Each row has two labels, one from each of two sets.
[-22  -5 -21  -2 -12  26 -12  -9   8  19  21  15   6  -3  -7   7  15   7
   2  23 -15  -2 -14  -4  13   8 -16  36 -11  -9   8  -7  14 -19  17   5
  -8   5  32   8 -17 -17 -15  41  -5  21  30  26 -23  -2   4   7  -2  -8
 -23  -9   8 -10  20 -29  16  11  23  20  28] : j331, j933
[-15   0  15 -19   4 -10 -15  17  19  15  -8   7   4  -1  10  17   9  11
 -21  36 -28  -8 -11   6 -19  -7 -20 -21 -12  -4   9   8  16 -11 -13  -6
  18  28  21  47   1 -10 -28   4  -9  17  69   7 -19   1  11 -15  -8   7
 -38 -18   8   4 -10 -32  18  13   9  -7   4] : J616, j933
[ 47   7 -12  -2  32  28 -11  26  70  -3 -54  -5 -14 -18  10 -15 -12  19
  45   0 -13 -47  -1   3  12   2 -25 -46   4 -44  15   2  -9  -3 -25  -1
  31  37  14  19   6 -22 -12   7  -9 -29  46  11  -1 -13 -13 -39   9  -4
 -23  -2   1  32   6 -28  38  19   9  27  25] : j723, j815
[  3   6 -19   0  29  30  -8  17  44   5 -37   1  -9 -17   9 -12  -6   4
  24   7  -6 -18   1   3  17   7 -11  -7   2 -38  10   3   3  -9  -7   7
  12  19  13  18  -4 -36  -8  17  -4 -20  25  23   3 -14   4 -25   7   5
 -23  -8   2  19   2 -24  28  19   0  20  31] : j331, j815
[ 10   2  -6  12 -12   2  11 -11 -18  -8  14   1  -8   4  -4  -9 -12 -11
 -19  -9   2  21  30  -5   8  -3  42  37   3  -4 -17   4  -4 -18  22  -1
 -28 -17 -24 -13  -5  14  13   8   4  -5 -46  13  22  -7   0  12  -2  11
  32  16  15  -4 -15  19 -26  -5 -39 -19   0] : j331, j675
[ -2 -17  -1  12 -11 -39  17 -13 -57  -8   2   9   6  19   2  35  11  -9
 -21  -2  19  19 -11 -24 -13   5   3  25   2  16  -2   1  10   3  14  -2
 -16   0  -6  -2 -20   9  -7 -14  10  51 -29 -12  13  19   2  31  -2  -4
  24  17  -5  -9   2   0 -27   0 -12 -11 -42] : J616, j933
[ 12  -9  15   1   7   5   5  14  14 -11 -27   4  -7   0  11  -8 -25   1
  -5  -4  13  -6  13 -14   1 -14  21 -10   8 -24   3  14  -3  -2   9   4
  -9  21 -29  11  -4   1  -3 -12   6   5 -16   7  44  -1  -8 -16   2  -1
  23  14   8  21 -20   2 -13  10 -27  -5  -6] : J215, j675
[-11  -9   3 -15 -21  -4  -4  -3 -40   8  32  17  14  17   2  37  13  -4
 -27  18   1  -5  -5  -5  24   7  -2  73 -14  14   3   9  20 -24  21 -15
 -22  -9  23 -14 -18 -14 -28  27  -2  64  -9  26  -8  13   2  12  10  -4
  13  23   7  -1   3 -19   5  16 -16  11  -9] : j723, j933
[  2  -7  -2   3 -20   9  18  -4 -35  -8  18  26  -2  15 -14  16  -3 -14
 -10  -2   8  34  16 -15   7  -1  15  44 -14  -5 -12  -1  -8 -10  27  -3
 -34 -15 -25  -9 -23   7  -3  15   8  41 -48   2  19   9   0  24  -3 -20
  34  23  14 -17  -4   2 -29   1 -25 -13 -18] : J215, j933
[  0   9 -19   2 -19  12 -10   0   1  34  21  10  15  11 -18   2  15 -14
 -38  37 -12  -9   5   6  29   3   2  67  -2  -5  10 -29  15 -28  29 -13
 -10  -4  40  -3  16 -11  -2  37  -1  16   8  35 -17  -4   1   3  -4  15
 -20  -1  20  -1  13  -4  16  12  -1  11  21] : j723, j933
[ 17   4   7   7  -2 -12  14 -10 -17  -3  19  13 -12   4 -10 -12 -21 -13
 -35  -7  12   7  28   1  14  -8  40  26   6  -9  -6 -10  -2 -11  17   7
 -28 -21 -27 -19   7 -13  18   0   5  -3 -42   9  20  -3  -3   9  -4  10
  29  24  27  -9 -32  16 -25   4 -28 -24  -8] : j331, j675
[ -8  -4  13  28 -12  18  -1  -3  14 -14  37  26 -17 -16 -22 -20  -3 -10
   6  -6  -9   2  15  -2   3 -29 -18   9 -11   1   8 -18  -8   6  12 -13
 -17 -17 -31  -2 -21   9   1  20 -11  26 -12   3   4  11   2  10  -3 -26
  12  19  30 -31   5  -6 -10  -5  25   4 -11] : J215, j507
[-27 -16 -10  16 -19  20  -4 -10 -33  16  10  15  10  -4  18  26  19  -1
 -28  10   1  30 -19 -27   8  -3  -9  59  20  14  -1   7  30  -1  66 -14
 -25 -11  40   8 -36  16  -7  31   1  39 -15  16   6  19  15  36   0   5
 -19 -18   3 -23  12  -8  24 -11  34  14   6] : j331, j933
[ 16  -4   0   6  -5 -24   7   3  -2 -11  14  12  -7  -2 -17   0 -11  -9
   1  -5  -2  -3   8  -3   8  -1  18  14   3  -5  -1 -10  -7  -7  -3  -6
 -15 -15 -23  -4   6  -4   4   0  -3  11 -22   1   5  19  -6   3  -4 -12
  25  25  18  -8  -9   0 -14   2  -8 -13  -9] : J215, j815
[ -6 -12 -23  -4   6  16  -5  -8 -13  -4 -16   4  -1   2  24  13   8  -2
  14  -9  15  12   4 -10   1  21  11  -2  20  -9 -21   7  10  -2  22  10
  -8  -5  -3   8  -9   8  -2   8   9  -5  -9   0   8  -9   0  13   3  11
  -7  -1  -7  -8  -3   7  -6  -7 -11   8  16] : J962, j933
[ -3   6 -19   6 -17  -2  -2 -12 -14   0  43  32   3  11 -36  -1   4 -17
  -6   2  -2   7  19   7  14   9  15  48  -9  -3 -10 -12  -1 -15   1  -7
 -36 -27 -19 -13  -3   7   7  40   0  16 -27  16 -11  -7  -6  16  -5 -11
  16  20  20 -23   1   4 -24   0 -16 -14  -3] : j723, j933
[ 22  -7   7   9 -44 -62  20   0 -80  13  80  30  15  34 -37   0  -1 -35
 -80   9  16  31  38   4  20   1  64  80  -4  41 -17 -30  12 -45  28 -20
 -80 -80 -31 -61  -4  45  19  16  -3  65 -80  18 -14  28   9  51 -11   9
  64  38  60 -55 -38  29 -76 -13 -38 -49 -47] : j723, j933
[-11   8  -8  10 -20 -20  20  -6  -4   7  16   5 -13   3 -24  16  18   3
  -8   6   5   4 -16 -19  -2  10 -11  18  -1  -2  11 -21  10   3  -8 -13
 -20   7  -1  23 -17 -39 -20  11  10  37   7  -3  -6   5   5  14 -13 -23
  -6   2  -7 -10  20 -24 -16   3  14  -9  -9] : J616, j933
[  1   9  11  19  -6   1  -5  12  34 -29  12  21 -27 -12 -23 -25  -9 -13
  30   4   0 -17  -3  -2  -2 -24 -26 -21 -18 -10   8 -12  -1  10 -14 -20
 -16 -17 -25   2 -10 -14   0  10  -8  28  11  -3  -6  17   6 -10   0 -32
  12  15  30 -28   8  -6  -2  -8  29   0 -23] : J215, j507

Each row has two labels, one from each of two sets.
[ 18 -21  -7   6  -4 -12  68   7  -1   1  14  12   6  -1   2   8   1   8
  -3  14 -33   3  -6   0 -12 -32 -22  -1  -1   0 -26 -13   7  -1  18  17
  19   0  -8  26  22  18   3 -19 -25   5  -6  -2   5  -6   1   2  -6 -25
 -13 -31  -3 -29 -14  -2  -3 -19  26  -6  17] : [7], J803
[ 31   8  13  -2  -7 -24  71 -14  -3  13  12 -24  20  11  22  -2  10  -2
 -16  -3 -32 -10   5  -2 -15 -28   7   7  -5 -10  -4  -9  -1   1 -10 -19
  33  11  -2   4  24  18  -4 -29 -13  16 -24  11  -9  -9  11  10   6 -18
   2 -31   2 -19  -8  -1 -12 -20   8  -2  13] : [3], J803
[ 11  24   9 -20   0 -17  -3 -16   4 -11 -26 -15   3  19  29  -7  -2 -16
  13 -18  -7 -10   3  -1  21  13 -15   2   1  -3  10 -19   8 -27 -47  -7
 -18   4   1 -18 -24 -12 -16 -12  19   4 -12  -4   4   8   5 -12   8  14
  10  17  13   4 -16  12 -14  -7  -7 -12   1] : [11], j14
[-15 -21 -21   6  -3  20  21   6  -1   3  29  13   2   9   2   0  -2  17
   2  10  -5   5 -16  -5  -5  -4 -27 -20   6   9 -10   2   9   6  14  27
  -5 -10  11 -33 -11  10  -3  11 -15 -20  20  -6  31 -11 -18   1   7 -11
  -5 -24   2  -4  -3  -4 -22   2  39  -3   3] : [7], J803
[ -3  25   4  34   2   4 -32   7   5  -9   0  -2   0   3   3  -4   6   1
  -6 -21   5  -7  -4  -8  -3   9  24  14   6   1  16 -14  13  -3 -12 -13
 -17  -2  20 -31 -16 -20 -27  -5  21   6   2  -4  -2   7  -8  18  15   4
   8  -5   7  10  32  -4 -12  13  -9  -3   8] : [3], j14
[ 19  12   2  -1   9 -20  27 -13  -9  -6   7  -2   7   9   7 -11   3 -11
   4  -2 -17 -20  11  -7   6  -3  -2  -3  -8  -7   4   5 -12   4   0 -20
  10  11 -11 -21  11  17  -7 -12  -8  10  -4  -3 -18 -13  -7 -16   1   3
   6  -5   4  -1  -1  -2   5  -7  16  -5  10] : [11], J468
[ 21   0 -11 -27  -2  -8  29 -15  -8   6   1 -10  -3  14  23   3  -9  -6
  -4   4 -12  -9   0   4   3  -9 -23 -23  -2  -1  -8  -4  13  -8 -29 -12
   1   7  -8   4   2  15  -5 -12 -11  -8   7  -8   3 -10 -14  -5   5 -10
   9  -3   5   4 -33  -4  12 -19  10 -18  -7] : [11], J803
[-12   8   5 -17 -10   3 -25 -30 -11  -1  -6 -20   9  10  28 -20   2  15
   6  -3  23  -5  -4 -10   8  20  -1  -9   8   4  36  14   3  -2 -29  -2
 -17   5  -3  -4 -31  -5 -26   4   6  -6  13  24   3  -2   4 -17  21   4
  17  18  10   7 -19   3   4   1  -3  -3   5] : [11], j38
[ -9 -15 -17   8   1  16  -5  14   0 -12  12   5  -3   0 -10   3  -1   0
   6   4   7   4  -3  -9  -3   9 -18 -17   2  16 -12   1  -3   4  23  22
  -1  -5   1 -23  -7   5   3  10  -6 -14  13 -12  12  -1 -30   5   0   6
 -50  -2  -2   5   5  -3  -4  11  23  -9  -5] : [7], j14
[  1   5   6  35 -10  -4  19   0  -2  -5   9 -20  17   9  32 -30   0  14
   7  -4  -8   1 -10 -28 -11   2  15  16  17   9  18 -11   9 -18 -11   4
   2   6   5 -50 -14  -3 -34  -5 -11   8  -3  12   3   4 -16   3  13   9
   9 -16   5 -10  27   6 -36   8  21 -19  22] : [3], j38
